Here is a tiny trained network, its code and every weight. The questions are about switching its units off for an input and a class, where a switched-off unit gives its printed mean instead of its output.

import numpy as np


def w(rows, s, z=0):
    codes = np.array(rows[::2]) - 128.0
    scale = np.full(codes.shape[1], s)
    scale[-1] = z or s
    return codes * scale


def f(y):
    return y / 2 * (1 + np.tanh(0.7978845608 * (y + 0.044715 * y**3)))


def log_softmax(a):
    a = a - a.max(-1, keepdims=True)
    return a - np.log(np.exp(a).sum(-1, keepdims=True))


def net(x, mask):
    res = np.array(x, float).reshape(1, 8) / 4 @ E
    y = f(res @ A[0][:, :-1].T + A[0][:, -1])
    res = res + np.where(mask, y, B[0][:, -1]) @ B[0][:, :-1]
    return log_softmax(res[-1] @ U[:, :-1].T + U[:, -1])


A, B = {}, {}
E = w([
[130,134,143,137,140,115,148,130,115,128,142,147],'x0',
[138,122,111,137,154,115,123,129,112,151,129,135],'x1',
[131,130,131,126,95,120,141,126,121,128,110,135],'x2',
[47,105,67,180,111,116,126,156,51,69,158,108],'x3',
[55,148,186,25,190,125,167,39,38,173,73,63],'x4',
[235,103,106,166,28,181,147,90,103,149,253,73],'x5',
[130,128,105,120,167,120,106,138,135,143,146,113],'x6',
[86,129,154,215,122,130,188,159,171,223,106,66],'x7',
],0.012)
A[0] = w([
[183,133,112,13,117,133,87,68,66,56,158,173,74],'N0',
[80,152,148,59,154,113,164,2,58,151,128,37,3],'N1',
[192,183,201,81,132,130,127,88,160,178,138,104,106],'N2',
[97,132,145,187,113,132,205,144,161,220,115,31,40],'N3',
[39,121,81,167,111,115,143,123,42,83,173,78,85],'N4',
[197,113,131,128,87,176,152,91,83,154,226,62,53],'N5',
],0.0091,0.005)
B[0] = w([
[102,93,89,124,207,188,210,101,40,43,173,62,217],'N0',
[146,168,75,222,33,66,97,109,215,58,174,204,248],'N1',
[194,54,141,30,94,142,95,145,136,202,119,174,197],'N2',
[113,80,95,157,241,174,247,138,52,90,184,41,211],'N3',
[232,20,187,5,90,178,121,126,184,254,83,192,200],'N4',
[19,251,205,161,170,80,87,195,140,160,21,157,235],'N5',
],0.0084,0.017)
U = w([
[105,101,102,144,161,153,183,120,87,95,159,80,99],'0',
[166,130,88,224,76,106,102,144,178,94,182,150,253],'1',
[3,151,141,102,163,74,108,137,119,128,23,139,86],'2',
[184,81,135,68,114,149,130,118,145,181,111,132,51],'3',
],0.015,0.0064)

Each question gives the input, the list of numbers given to net, and the class t.
The units are the neurons (one row each of A and B). Each row of codes is followed by its name. A weight is (code - 128) times the scale printed after its matrix; where a second scale follows, it is the last column's (A, B and U).
mask holds one flag per neuron, in row order. A switched-off neuron (its flag False) gives its mean, the last column of its row in B, instead of its output. The means were averaged over made-up inputs and are rounded, as every weight is.
A unit's drop is (log p(t) with every unit on - log p(t) with that unit switched off) / (log p(t) with every unit on - log p(t) with every unit switched off).
The circuit of an input: a set's keep is (log p(t) with only the set's units on - log p(t) with every unit switched off) / (log p(t) with every unit on - log p(t) with every unit switched off). Starting from all 6 units, units are removed one at a time, each time the one whose removal leaves the highest keep (on an exact tie, the one counted first), for as long as the keep stays at least 0.8.
units of the circuit, in order: the units of the circuit, biggest drop first
unit that matters most: the unit with the biggest drop
k most important neurons: the k neurons with the biggest drops, biggest first
drop when u is switched off: that unit's drop, to one decimal
input [-8,2,-1,-6,-5,3,-3,5], class 3: units of the circuit, in order	N1
input [6,-1,8,-4,-3,2,-2,6], class 0: 3 most important neurons	N3, N1, N4
input [-3,7,2,5,2,-3,2,-2], class 3: units of the circuit, in order	N5, N4
input [0,8,3,-1,-8,8,8,8], class 0: 2 most important neurons	N3, N1
input [4,-1,-4,4,7,-7,-8,-1], class 1: units of the circuit, in order	N1, N5
input [4,-6,3,1,5,-7,-7,-8], class 0: 2 most important neurons	N0, N5
input [2,-6,2,-7,4,-2,6,8], class 0: 2 most important neurons	N3, N4
input [-4,7,-2,-7,1,7,3,-2], class 2: 2 most important neurons	N5, N4
input [-7,-4,4,8,-6,8,8,2], class 2: 2 most important neurons	N5, N1
input [-5,-6,-6,5,2,-1,-4,-5], class 0: 2 most important neurons	N0, N2
input [-4,7,7,8,4,8,-1,-3], class 2: 2 most important neurons	N5, N2
input [-2,-5,6,-5,7,-6,3,-1], class 1: 2 most important neurons	N1, N5
input [4,4,7,3,0,-1,3,-5], class 0: 2 most important neurons	N5, N0
input [-2,-2,-5,4,-5,-3,4,-7], class 0: 2 most important neurons	N1, N0
input [-2,-1,5,-8,-4,7,8,2], class 3: unit that matters most	N2
input [8,-7,-3,-8,8,2,6,2], class 1: 2 most important neurons	N1, N4
input [6,6,2,-4,-2,8,2,-4], class 2: drop when N5 is switched off	0.8
input [5,6,2,-1,5,-8,-7,-8], class 0: drop when N0 is switched off	0.7
input [-6,8,8,-4,5,3,-2,3], class 1: drop when N1 is switched off	1.1
input [8,2,-6,4,-4,6,7,8], class 0: unit that matters most	N3
